Here is a tiny trained network, its code and every weight. The questions are about switching its units off for an input and a class, where a switched-off unit gives its printed mean instead of its output.

import numpy as np


def w(rows, s, z=0):
    codes = np.array(rows[::2]) - 128.0
    scale = np.full(codes.shape[1], s)
    scale[-1] = z or s
    return codes * scale


def norm(h):
    return h / np.sqrt((h * h).mean(-1, keepdims=True) + 1e-5)


def f(y):
    return y / 2 * (1 + np.tanh(0.7978845608 * (y + 0.044715 * y**3)))


def log_softmax(a):
    a = a - a.max(-1, keepdims=True)
    return a - np.log(np.exp(a).sum(-1, keepdims=True))


def net(x, mask):
    res = np.array(x, float).reshape(1, 6) / 4 @ E
    u = 0
    for l in range(3):
        y = f(norm(res) @ A[l][:, :-1].T + A[l][:, -1])
        res = res + np.where(mask[u : u + 3], y, B[l][:, -1]) @ B[l][:, :-1]
        u += 3
    return log_softmax(norm(res)[-1] @ U[:, :-1].T + U[:, -1])


A, B = {}, {}
E = w([
[111,33,88,136,210,103,89,137],'x0',
[72,71,191,193,142,253,95,110],'x1',
[128,137,129,121,135,136,130,133],'x2',
[35,148,47,177,77,124,109,137],'x3',
[69,126,207,156,102,83,33,200],'x4',
[127,43,144,82,49,134,196,224],'x5',
],0.0055)
A[0] = w([
[50,166,2,231,95,142,136,190,9],'0.n1',
[127,106,114,114,83,170,180,151,87],'0.n2',
[113,203,191,107,23,155,180,81,3],'0.n3',
],0.0071,0.0026)
B[0] = w([
[222,139,210,87,182,161,181,156,254],'0.n1',
[140,52,157,108,4,128,92,58,185],'0.n2',
[106,84,69,205,240,163,157,228,234],'0.n3',
],0.011,0.003)
A[1] = w([
[102,254,110,184,216,141,88,38,1],'1.n1',
[130,77,57,124,149,153,161,146,216],'1.n2',
[102,119,114,138,126,199,177,36,89],'1.n3',
],0.0075,0.0047)
B[1] = w([
[137,16,126,100,69,133,149,182,236],'1.n1',
[130,117,81,150,183,160,85,106,253],'1.n2',
[142,249,103,118,63,106,101,118,167],'1.n3',
],0.014,0.0045)
A[2] = w([
[99,148,58,100,167,3,199,137,25],'2.n1',
[68,139,222,211,117,44,107,187,22],'2.n2',
[124,155,211,209,97,186,32,118,255],'2.n3',
],0.0071,0.0015)
B[2] = w([
[48,204,151,61,91,156,48,157,194],'2.n1',
[254,120,5,211,144,141,95,52,212],'2.n2',
[117,242,109,14,113,90,138,122,252],'2.n3',
],0.0094,0.0029)
U = w([
[130,10,101,139,8,152,168,156,116],'0',
[206,164,18,188,103,120,140,58,150],'1',
[154,120,110,122,151,176,134,142,239],'2',
[35,105,69,229,254,147,163,137,180],'3',
[54,233,114,68,68,117,118,131,98],'4',
[228,141,241,133,207,112,238,90,109],'5',
[8,122,249,172,165,130,195,51,1],'6',
],0.0092,0.0051)

Each question gives the input, the list of numbers given to net, and the class t.
The units are the neurons (one row each of A and B). Each row of codes is followed by its name. A weight is (code - 128) times the scale printed after its matrix; where a second scale follows, it is the last column's (A, B and U).
mask holds one flag per neuron, layer by layer. A switched-off neuron (its flag False) gives its mean, the last column of its row in B, instead of its output. The means were averaged over made-up inputs and are rounded, as every weight is.
A unit's drop is (log p(t) with every unit on - log p(t) with that unit switched off) / (log p(t) with every unit on - log p(t) with every unit switched off).
The circuit of an input: a set's keep is (log p(t) with only the set's units on - log p(t) with every unit switched off) / (log p(t) with every unit on - log p(t) with every unit switched off). Starting from all 9 units, units are removed one at a time, each time the one whose removal leaves the highest keep (on an exact tie, the one counted first), for as long as the keep stays at least 0.8.
circuit, biggest first: the units of the circuit, biggest drop first
unit that matters most: the unit with the biggest drop
k most important neurons: the k neurons with the biggest drops, biggest first
k most important neurons of layer l: the k neurons of layer l with the biggest drops, biggest first
input [-6,6,2,-7,-7,-5], class 1: circuit, biggest first => 1.n3
input [4,7,-6,-1,6,-5], class 4: 2 most important neurons => 2.n3; 0.n3
input [2,8,-3,0,1,-3], class 4: 2 most important neurons => 2.n3; 0.n3
input [8,-7,-3,-2,1,4], class 3: 3 most important neurons => 1.n2; 1.n3; 2.n3
input [-6,5,-2,1,-8,3], class 1: 2 most important neurons of layer 0 => 0.n2; 0.n3
input [-3,1,5,-3,8,7], class 1: circuit, biggest first => 2.n2; 1.n1
input [1,-7,3,-8,8,3], class 1: circuit, biggest first => 2.n2; 0.n1; 1.n1
input [7,7,-4,2,1,-8], class 0: 2 most important neurons => 1.n1; 0.n3
input [1,-4,0,-2,7,5], class 1: circuit, biggest first => 2.n2; 1.n1
input [-6,4,5,-5,6,-5], class 1: 3 most important neurons => 2.n2; 1.n2; 0.n1
input [-4,-4,5,4,6,5], class 1: circuit, biggest first => 2.n2; 1.n1
input [3,5,3,-6,4,4], class 5: circuit, biggest first => 1.n1; 0.n3
input [0,8,8,-5,-1,-8], class 0: circuit, biggest first => 1.n1; 0.n1
input [8,-5,3,1,-4,-2], class 3: unit that matters most => 1.n2
input [1,-8,5,6,-7,-8], class 0: 2 most important neurons => 1.n1; 2.n3
input [6,-8,2,-8,4,-3], class 4: 2 most important neurons => 2.n1; 0.n1
input [0,6,2,-6,-7,-8], class 0: 2 most important neurons => 1.n1; 0.n1
input [7,0,3,8,2,-4], class 5: 2 most important neurons => 0.n1; 0.n3
input [2,4,-4,5,6,3], class 1: 3 most important neurons => 2.n2; 1.n1; 0.n3
input [-7,5,0,-4,-4,-7], class 0: circuit, biggest first => 1.n1
input [8,-2,-4,-7,4,5], class 3: 2 most important neurons of layer 0 => 0.n1; 0.n2
input [-5,-8,3,8,-3,-6], class 4: 3 most important neurons => 2.n1; 2.n2; 1.n2
input [2,-8,1,5,-2,-2], class 4: 2 most important neurons => 2.n1; 0.n3
input [6,4,6,5,-5,-6], class 0: 3 most important neurons => 1.n1; 0.n3; 0.n2
input [-8,2,-5,5,8,-3], class 1: 2 most important neurons of layer 2 => 2.n2; 2.n3
input [-7,8,1,-6,6,-5], class 4: 2 most important neurons => 2.n3; 0.n1
input [-8,-3,-6,7,7,0], class 3: 2 most important neurons of layer 0 => 0.n3; 0.n2
